Below are the code and all the weights of a small trained network. Each question names an input and a class and asks about switching units off, where a switched-off unit gives its printed mean instead of its output.

import numpy as np


def w(rows, s, z=0):
    codes = np.array(rows[::2]) - 128.0
    scale = np.full(codes.shape[1], s)
    scale[-1] = z or s
    return codes * scale


def f(y):
    return np.maximum(y, 0)


def log_softmax(a):
    a = a - a.max(-1, keepdims=True)
    return a - np.log(np.exp(a).sum(-1, keepdims=True))


def net(x, mask):
    res = np.array(x, float).reshape(1, 6) / 4 @ E
    y = f(res @ A[0][:, :-1].T + A[0][:, -1])
    res = res + np.where(mask, y, B[0][:, -1]) @ B[0][:, :-1]
    return log_softmax(res[-1] @ U[:, :-1].T + U[:, -1])


A, B = {}, {}
E = w([
[199,36,174,31,112,56],'x0',
[124,120,125,128,130,121],'x1',
[138,123,175,168,254,117],'x2',
[165,169,158,200,90,54],'x3',
[120,129,134,125,130,123],'x4',
[137,219,91,60,148,95],'x5',
],0.0091)
A[0] = w([
[126,115,143,133,205,103,73],'n1',
[108,65,86,84,166,176,254],'n2',
[112,157,187,107,192,119,109],'n3',
[71,111,94,153,211,56,49],'n4',
[101,109,236,93,148,151,188],'n5',
[114,115,182,153,182,144,95],'n6',
[126,150,99,120,163,93,150],'n7',
[74,114,80,149,146,146,113],'n8',
[71,105,123,87,43,95,145],'n9',
[93,47,155,185,95,184,174],'n10',
[162,100,183,133,103,171,115],'n11',
[179,97,217,62,132,87,24],'n12',
[175,113,149,142,187,131,67],'n13',
[169,164,179,166,116,69,226],'n14',
[188,145,166,138,177,132,116],'n15',
[152,136,78,55,180,153,187],'n16',
[60,126,95,169,148,122,46],'n17',
[111,144,73,173,143,137,40],'n18',
[151,176,55,104,131,105,150],'n19',
[141,125,131,176,149,69,142],'n20',
[185,161,152,151,63,134,133],'n21',
[126,117,159,63,188,203,145],'n22',
[83,98,84,126,155,201,89],'n23',
[169,102,205,51,87,112,99],'n24',
[248,117,174,54,143,135,119],'n25',
[79,158,111,161,112,147,38],'n26',
[109,248,93,208,154,124,117],'n27',
[100,78,146,173,113,140,111],'n28',
[93,151,155,132,18,170,204],'n29',
],0.011,0.0045)
B[0] = w([
[159,157,102,43,109,181,171],'n1',
[115,204,102,254,113,40,216],'n2',
[196,173,82,134,113,209,175],'n3',
[198,82,112,51,111,213,165],'n4',
[128,201,75,194,93,104,182],'n5',
[211,157,80,106,107,178,173],'n6',
[154,208,193,122,152,98,164],'n7',
[53,156,178,166,136,129,169],'n8',
[200,187,31,135,175,215,197],'n9',
[239,223,221,78,224,56,204],'n10',
[129,191,186,81,135,75,156],'n11',
[82,53,209,148,44,205,205],'n12',
[175,155,96,92,138,207,163],'n13',
[82,139,84,222,157,37,221],'n14',
[166,170,81,140,132,198,172],'n15',
[82,161,148,154,166,55,202],'n16',
[85,109,184,112,59,167,164],'n17',
[144,50,192,143,36,198,164],'n18',
[171,223,211,40,201,113,187],'n19',
[123,131,39,206,177,113,178],'n20',
[122,100,67,133,119,90,179],'n21',
[138,139,89,231,148,106,193],'n22',
[107,99,100,154,40,78,180],'n23',
[128,106,166,199,78,162,211],'n24',
[103,127,201,202,30,142,217],'n25',
[83,86,164,125,59,231,169],'n26',
[88,130,177,155,70,132,252],'n27',
[153,171,202,66,180,61,166],'n28',
[223,166,106,138,186,152,215],'n29',
],0.0054,0.011)
U = w([
[102,86,190,145,56,194,35],'0',
[158,133,95,147,136,112,255],'1',
[248,125,26,116,123,218,70],'2',
[145,136,112,142,140,104,236],'3',
[124,127,51,202,138,52,61],'4',
[159,168,229,52,180,74,85],'5',
[135,69,82,85,175,115,117],'6',
],0.011,0.0074)

Each question gives the input, the list of numbers given to net, and the class t.
The units are the neurons (one row each of A and B). Each row of codes is followed by its name. A weight is (code - 128) times the scale printed after its matrix; where a second scale follows, it is the last column's (A, B and U).
mask holds one flag per neuron, in row order. A switched-off neuron (its flag False) gives its mean, the last column of its row in B, instead of its output. The means were averaged over made-up inputs and are rounded, as every weight is.
A unit's drop is (log p(t) with every unit on - log p(t) with that unit switched off) / (log p(t) with every unit on - log p(t) with every unit switched off).
The circuit of an input: a set's keep is (log p(t) with only the set's units on - log p(t) with every unit switched off) / (log p(t) with every unit on - log p(t) with every unit switched off). Starting from the 12 units with the biggest drops (on a tie, the unit counted first), units are removed one at a time, each time the one whose removal leaves the highest keep (on an exact tie, the one counted first), for as long as the keep stays at least 0.8.
circuit, biggest first: the units of the circuit, biggest drop first
most important unit: the unit with the biggest drop
k most important neurons: the k neurons with the biggest drops, biggest first
input [-8,-7,1,7,-4,-1], class 0: most important unit	n27
input [3,-2,4,-6,4,4], class 4: circuit, biggest first	[n2; n22]
input [6,-8,-8,3,5,7], class 2: 3 most important neurons	[n9; n29; n27]
input [-5,1,-5,-7,3,2], class 4: circuit, biggest first	[n2; n23]
input [-7,-2,8,3,7,-8], class 2: circuit, biggest first	[n6; n4]
input [8,-3,1,2,7,8], class 0: circuit, biggest first	[n12; n25]
input [6,-6,7,8,0,7], class 4: 2 most important neurons	[n14; n20]
input [0,0,-6,4,0,-4], class 2: circuit, biggest first	[n9; n29]
input [0,1,3,-5,3,5], class 4: circuit, biggest first	[n22; n2]
input [3,1,3,2,5,-6], class 5: 2 most important neurons	[n10; n28]
input [-3,1,7,-8,0,2], class 4: 2 most important neurons	[n2; n16]
input [-2,-2,-1,-6,-2,5], class 4: circuit, biggest first	[n2; n22; n16]
input [-8,-1,7,1,-6,-2], class 0: circuit, biggest first	[n27; n18]
input [7,4,2,-2,-2,-8], class 5: circuit, biggest first	[n10]
input [7,1,-4,-3,0,6], class 0: 2 most important neurons	[n12; n25]
input [8,-3,-4,7,7,-3], class 0: 4 most important neurons	[n12; n24; n25; n2]
input [-4,-2,-4,-5,1,2], class 4: circuit, biggest first	[n2; n23]
input [2,4,-4,-7,1,5], class 4: circuit, biggest first	[n2; n16]
input [2,8,-8,8,-7,-4], class 2: 4 most important neurons	[n9; n29; n2; n16]
input [-7,-7,-8,1,0,0], class 2: circuit, biggest first	[n29]
input [-8,-2,-8,2,-3,7], class 0: 2 most important neurons	[n27; n26]
input [5,0,5,-8,2,5], class 4: circuit, biggest first	[n2; n22]
input [1,2,-8,-3,-3,-3], class 2: 2 most important neurons	[n9; n29]
input [1,8,-5,-7,7,-6], class 3: 2 most important neurons	[n10; n14]
input [3,0,4,-5,6,-8], class 5: 3 most important neurons	[n10; n28; n11]
